Below is a small trained network, with its code and all its weights. Each question gives an input and a target symbol and asks what happens when units are switched off, that is, made to give their printed mean instead of their output.

import numpy as np


def w(rows, s, z=0):
    codes = np.array(rows[::2]) - 128.0
    scale = np.full(codes.shape[1], s)
    scale[-1] = z or s
    return codes * scale


def norm(h):
    return h / np.sqrt((h * h).mean(-1, keepdims=True) + 1e-5)


def f(y):
    return np.maximum(y, 0)


def softmax(a):
    e = np.exp(a - a.max(-1, keepdims=True))
    return e / e.sum(-1, keepdims=True)


def log_softmax(a):
    a = a - a.max(-1, keepdims=True)
    return a - np.log(np.exp(a).sum(-1, keepdims=True))


def net(x, mask):
    ids = ['βγδζηξψω'.index(c) for c in x.split()]
    T = len(ids)
    res = E[ids] + P[:T]
    u = 0
    for l in range(2):
        r = norm(res)
        for j in range(2):
            rows = slice(2 * j, 2 * j + 2)
            q, k, v = (r @ M[l][rows].T for M in (Q, K, V))
            z = softmax(np.where(np.tri(T) > 0, q @ k.T / 2**0.5, -1e9)) @ v
            o = O[l][rows]
            res = res + np.where(mask[u + j], z, o[:, -1]) @ o[:, :-1]
        u += 2
        y = f(norm(res) @ A[l][:, :-1].T + A[l][:, -1])
        res = res + np.where(mask[u : u + 16], y, B[l][:, -1]) @ B[l][:, :-1]
        u += 16
    return log_softmax(norm(res)[-1] @ U[:, :-1].T + U[:, -1])


Q, K, V, O, A, B = {}, {}, {}, {}, {}, {}
E = w([
[184,206,116,67,218,191,120],'β',
[163,139,198,151,114,220,198],'γ',
[162,149,180,76,150,156,17],'δ',
[162,89,62,81,79,152,86],'ζ',
[214,66,253,158,159,212,111],'η',
[218,66,112,118,149,170,154],'ξ',
[97,170,136,169,77,69,133],'ψ',
[243,128,90,7,174,119,39],'ω',
],0.00065)
P = w([
[143,108,107,74,30,187,59],'0',
[255,132,185,111,95,151,151],'1',
[127,109,95,139,170,191,111],'2',
[209,143,166,134,118,110,149],'3',
[113,103,96,141,184,169,121],'4',
[195,142,165,122,123,109,152],'5',
],0.00083)
Q[0] = w([
[156,223,98,243,36,63,164],'0.h1',
[60,194,86,218,77,74,147],'0.h1',
[13,153,115,192,103,109,107],'0.h2',
[1,86,96,142,172,191,45],'0.h2',
],0.0032)
K[0] = w([
[42,58,139,106,205,132,181],'0.h1',
[58,26,86,40,189,197,131],'0.h1',
[174,1,115,29,180,210,146],'0.h2',
[181,51,168,20,99,198,80],'0.h2',
],0.0034)
V[0] = w([
[134,37,62,153,36,98,90],'0.h1',
[186,205,117,207,115,24,206],'0.h1',
[186,52,158,26,143,202,138],'0.h2',
[112,15,141,161,254,73,175],'0.h2',
],0.0011)
O[0] = w([
[99,253,88,100,144,152,135,166],'0.h1',
[201,150,152,186,61,180,63,80],'0.h1',
[97,113,190,77,128,41,204,220],'0.h2',
[225,164,168,70,92,179,121,8],'0.h2',
],0.0013,0.0014)
A[0] = w([
[138,149,176,103,151,108,181,117],'0.n1',
[188,136,123,129,78,189,109,141],'0.n2',
[7,103,120,116,143,99,75,81],'0.n3',
[81,80,90,140,177,130,187,31],'0.n4',
[184,157,153,125,71,138,68,90],'0.n5',
[161,134,38,84,67,106,142,128],'0.n6',
[91,86,80,92,152,126,66,138],'0.n7',
[167,199,85,109,135,150,135,19],'0.n8',
[158,184,108,154,168,94,173,166],'0.n9',
[185,125,123,183,130,154,101,111],'0.n10',
[145,149,131,32,182,142,168,92],'0.n11',
[154,89,163,199,142,204,153,36],'0.n12',
[79,106,107,114,100,85,148,1],'0.n13',
[54,143,67,181,119,103,145,145],'0.n14',
[112,62,128,128,134,205,152,95],'0.n15',
[52,155,112,147,153,191,146,132],'0.n16',
],0.0017,0.0009)
B[0] = w([
[171,119,129,160,103,159,111,226],'0.n1',
[114,178,128,176,193,48,143,231],'0.n2',
[221,142,91,105,145,188,193,208],'0.n3',
[83,153,121,128,128,177,30,192],'0.n4',
[81,163,136,169,183,58,160,204],'0.n5',
[131,93,190,193,179,74,162,227],'0.n6',
[142,144,148,209,103,154,161,227],'0.n7',
[209,171,87,108,63,77,93,146],'0.n8',
[193,135,138,80,59,132,140,254],'0.n9',
[120,181,96,113,99,105,151,196],'0.n10',
[86,96,148,193,60,177,114,255],'0.n11',
[144,179,5,146,138,176,136,198],'0.n12',
[153,144,98,156,197,150,51,149],'0.n13',
[145,79,178,141,144,182,92,214],'0.n14',
[135,165,153,111,170,51,69,218],'0.n15',
[159,83,127,100,183,80,97,199],'0.n16',
],0.0015,0.00082)
Q[1] = w([
[61,22,9,118,252,250,5],'1.h1',
[201,217,243,149,3,7,248],'1.h1',
[165,234,242,133,4,15,247],'1.h2',
[141,234,250,121,5,19,242],'1.h2',
],0.0037)
K[1] = w([
[13,11,174,5,33,150,183],'1.h1',
[237,244,88,242,223,119,71],'1.h1',
[233,208,75,249,202,105,96],'1.h2',
[237,242,82,253,210,103,105],'1.h2',
],0.0031)
V[1] = w([
[137,48,16,4,66,37,131],'1.h1',
[87,38,130,219,142,66,199],'1.h1',
[211,116,53,216,109,105,7],'1.h2',
[114,183,39,122,141,228,200],'1.h2',
],0.0015)
O[1] = w([
[234,145,98,78,137,70,187,108],'1.h1',
[62,19,154,198,211,66,253,255],'1.h1',
[145,17,67,114,192,131,74,141],'1.h2',
[170,111,112,188,82,212,237,1],'1.h2',
],0.0017,0.0004)
A[1] = w([
[105,79,137,142,168,67,125,87],'1.n1',
[89,227,144,113,92,64,168,49],'1.n2',
[127,126,140,154,85,154,157,115],'1.n3',
[47,182,170,70,162,120,24,24],'1.n4',
[142,90,193,99,137,117,170,118],'1.n5',
[133,183,151,84,125,111,155,144],'1.n6',
[149,74,78,139,109,96,194,116],'1.n7',
[96,160,130,170,96,201,217,89],'1.n8',
[157,158,150,90,94,198,115,92],'1.n9',
[136,90,118,155,99,110,105,120],'1.n10',
[102,105,171,154,147,194,131,144],'1.n11',
[83,251,129,139,101,52,168,28],'1.n12',
[163,156,74,149,169,136,166,155],'1.n13',
[152,128,119,50,142,81,82,20],'1.n14',
[32,128,137,86,213,105,223,1],'1.n15',
[75,86,57,85,119,158,140,177],'1.n16',
],0.003,0.0022)
B[1] = w([
[89,224,103,101,116,115,151,208],'1.n1',
[186,192,186,250,98,68,114,183],'1.n2',
[123,116,125,116,138,190,144,166],'1.n3',
[56,66,217,65,22,118,130,177],'1.n4',
[77,122,69,94,145,164,119,226],'1.n5',
[142,71,96,165,161,133,92,201],'1.n6',
[151,147,191,104,157,143,149,225],'1.n7',
[88,150,88,180,45,117,217,181],'1.n8',
[128,173,85,65,102,149,119,177],'1.n9',
[120,117,111,80,172,126,143,169],'1.n10',
[81,113,88,177,146,113,90,197],'1.n11',
[246,176,253,223,77,60,115,188],'1.n12',
[94,115,172,114,89,131,139,247],'1.n13',
[158,46,54,135,151,54,122,149],'1.n14',
[87,220,64,47,181,39,181,183],'1.n15',
[113,122,142,206,161,183,72,177],'1.n16',
],0.0029,0.0015)
U = w([
[2,216,4,247,5,252,253,26],'β',
[251,252,252,253,17,4,74,215],'γ',
[251,253,4,3,4,253,4,81],'δ',
[251,4,252,4,250,252,253,89],'ζ',
[3,10,253,4,5,41,3,84],'η',
[3,252,36,3,254,3,252,219],'ξ',
[4,5,21,252,253,253,4,238],'ψ',
[252,3,5,3,235,4,5,4],'ω',
],0.0037,0.0019)

Each question gives the input, a string of symbols that net reads in full, and the target symbol t.
The units are the heads (2 rows each of Q, K, V and O) and the neurons (one row each of A and B). Each row of codes is followed by its name. A weight is (code - 128) times the scale printed after its matrix; where a second scale follows, it is the last column's (O, A, B and U).
mask holds one flag per unit, layer by layer, with each layer's heads first. A switched-off unit (its flag False) gives its mean, the last column of its rows in O or B, instead of its output. The means were averaged over made-up inputs and are rounded, as every weight is.
A unit's drop is (log p(t) with every unit on - log p(t) with that unit switched off) / (log p(t) with every unit on - log p(t) with every unit switched off).
The circuit of an input: a set's keep is (log p(t) with only the set's units on - log p(t) with every unit switched off) / (log p(t) with every unit on - log p(t) with every unit switched off). Starting from the 12 units with the biggest drops (on a tie, the unit counted first), units are removed one at a time, each time the one whose removal leaves the highest keep (on an exact tie, the one counted first), for as long as the keep stays at least 0.8.
units of the circuit, in order: the units of the circuit, biggest drop first
most important unit: the unit with the biggest drop
k most important neurons: the k neurons with the biggest drops, biggest first
k most important neurons of layer l: the k neurons of layer l with the biggest drops, biggest first
which heads matter: for each layer, one digit per head in row order, 1 if its drop is at least 0.15 and else 0, layers parted by /
input ζ ξ β, target ζ: which heads matter	10 / 11
input η ψ ψ, target η: most important unit	1.h2
input δ γ ξ β ψ ω, target ω: 3 most important neurons	[1.n14; 1.n12; 1.n2]
input β ζ ψ ξ ω ψ, target ζ: which heads matter	01 / 01
input β ξ γ ψ ξ, target β: units of the circuit, in order	[1.h2; 0.h2; 1.n8]
input ω ψ ξ δ ζ, target ω: units of the circuit, in order	[1.h1; 1.n14]
input ω ξ γ δ ξ, target ω: units of the circuit, in order	[1.h1; 1.h2; 0.n15]
input ψ γ ψ δ δ δ, target η: units of the circuit, in order	[1.n4; 1.h1]
input ω ζ η, target ω: which heads matter	00 / 10
input β ψ ψ, target β: units of the circuit, in order	[1.h2; 1.n8; 0.n3]
input δ ξ ψ ψ ψ, target δ: which heads matter	10 / 10
input η ψ ω ζ ξ, target η: which heads matter	00 / 01
input η ξ γ, target η: 2 most important neurons	[1.n4; 0.n15]
input γ ψ ζ ψ, target ξ: most important neuron	[0.n7]
input ψ ψ β, target ψ: which heads matter	01 / 01
input ξ β η, target ξ: which heads matter	00 / 10
input γ ψ ω, target γ: which heads matter	00 / 01
input ζ γ γ, target ζ: 2 most important neurons	[0.n6; 0.n16]
input ζ ω ω ζ δ, target ζ: which heads matter	10 / 10
input ζ ζ ψ ξ ζ, target ζ: which heads matter	10 / 10
input ψ ξ ψ ψ ζ δ, target η: which heads matter	00 / 11
input ξ β β γ, target β: which heads matter	00 / 00
input ψ ψ γ, target ψ: most important unit	0.n16
input ω ψ δ ζ, target ξ: 3 most important neurons	[1.n1; 0.n6; 0.n2]
input ζ ψ ψ ψ ω, target ζ: 2 most important neurons of layer 0	[0.n6; 0.n7]
input ζ ψ ψ η δ, target ζ: which heads matter	10 / 11
input ψ ξ ψ, target ψ: most important unit	0.n14
input γ ξ ψ η, target ψ: which heads matter	00 / 10
input ζ ψ β ψ, target δ: which heads matter	10 / 11
